Below is a small trained network, with its code and all its weights. Each question gives an input and a class and asks what happens when units are switched off, that is, made to give their printed mean instead of their output.

import numpy as np


def w(rows, s, z=0):
    codes = np.array(rows[::2]) - 128.0
    scale = np.full(codes.shape[1], s)
    scale[-1] = z or s
    return codes * scale


def norm(h):
    return h / np.sqrt((h * h).mean(-1, keepdims=True) + 1e-5)


def f(y):
    return np.maximum(y, 0)


def log_softmax(a):
    a = a - a.max(-1, keepdims=True)
    return a - np.log(np.exp(a).sum(-1, keepdims=True))


def net(x, mask):
    res = np.array(x, float).reshape(1, 7) / 4 @ E
    u = 0
    for l in range(2):
        y = f(norm(res) @ A[l][:, :-1].T + A[l][:, -1])
        res = res + np.where(mask[u : u + 3], y, B[l][:, -1]) @ B[l][:, :-1]
        u += 3
    return log_softmax(norm(res)[-1] @ U[:, :-1].T + U[:, -1])


A, B = {}, {}
E = w([
[248,141,110,149],'x0',
[133,131,129,130],'x1',
[132,137,127,129],'x2',
[107,151,153,228],'x3',
[100,120,25,149],'x4',
[125,130,126,125],'x5',
[141,3,152,149],'x6',
],0.0051)
A[0] = w([
[115,137,160,115,89],'0.n1',
[143,134,209,134,81],'0.n2',
[105,150,159,247,1],'0.n3',
],0.014,0.0059)
B[0] = w([
[164,102,101,191,161],'0.n1',
[111,152,156,155,242],'0.n2',
[157,88,96,10,254],'0.n3',
],0.012,0.0032)
A[1] = w([
[114,110,21,188,10],'1.n1',
[129,115,80,101,34],'1.n2',
[248,138,92,183,5],'1.n3',
],0.011,0.003)
B[1] = w([
[181,173,255,158,218],'1.n1',
[193,118,159,144,192],'1.n2',
[28,100,82,144,253],'1.n3',
],0.012,0.0037)
U = w([
[182,92,112,13,135],'0',
[177,150,224,181,37],'1',
[9,97,100,144,87],'2',
[135,123,136,126,254],'3',
],0.013,0.0033)

Each question gives the input, the list of numbers given to net, and the class t.
The units are the neurons (one row each of A and B). Each row of codes is followed by its name. A weight is (code - 128) times the scale printed after its matrix; where a second scale follows, it is the last column's (A, B and U).
mask holds one flag per neuron, layer by layer. A switched-off neuron (its flag False) gives its mean, the last column of its row in B, instead of its output. The means were averaged over made-up inputs and are rounded, as every weight is.
A unit's drop is (log p(t) with every unit on - log p(t) with that unit switched off) / (log p(t) with every unit on - log p(t) with every unit switched off).
The circuit of an input: a set's keep is (log p(t) with only the set's units on - log p(t) with every unit switched off) / (log p(t) with every unit on - log p(t) with every unit switched off). Starting from all 6 units, units are removed one at a time, each time the one whose removal leaves the highest keep (on an exact tie, the one counted first), for as long as the keep stays at least 0.8.
units of the circuit, in order: the units of the circuit, biggest drop first
most important unit: the unit with the biggest drop
k most important neurons: the k neurons with the biggest drops, biggest first
drop of u: that unit's drop, to one decimal
input [5,1,6,3,2,6,-5], class 2: most important unit -> 1.n3
input [5,8,6,-3,6,-1,-6], class 1: 4 most important neurons -> [1.n1 0.n3 1.n2 0.n2]
input [8,7,8,-6,0,3,3], class 2: units of the circuit, in order -> [1.n3 0.n3]
input [-5,3,-2,-1,6,5,-1], class 1: units of the circuit, in order -> [1.n1 0.n3]
input [-1,1,4,-5,6,1,3], class 1: 2 most important neurons -> [0.n3 1.n1]
input [-6,-1,1,5,8,-1,-7], class 1: 2 most important neurons -> [1.n1 1.n3]
input [8,7,-7,-4,-5,1,7], class 2: 4 most important neurons -> [1.n3 0.n3 1.n1 1.n2]
input [1,8,-6,2,6,-4,2], class 1: drop of 1.n1 -> 0.5
input [-1,0,7,7,0,-2,-3], class 0: drop of 0.n3 -> 0.8
input [2,4,5,7,5,-6,7], class 0: drop of 0.n2 -> 0.0
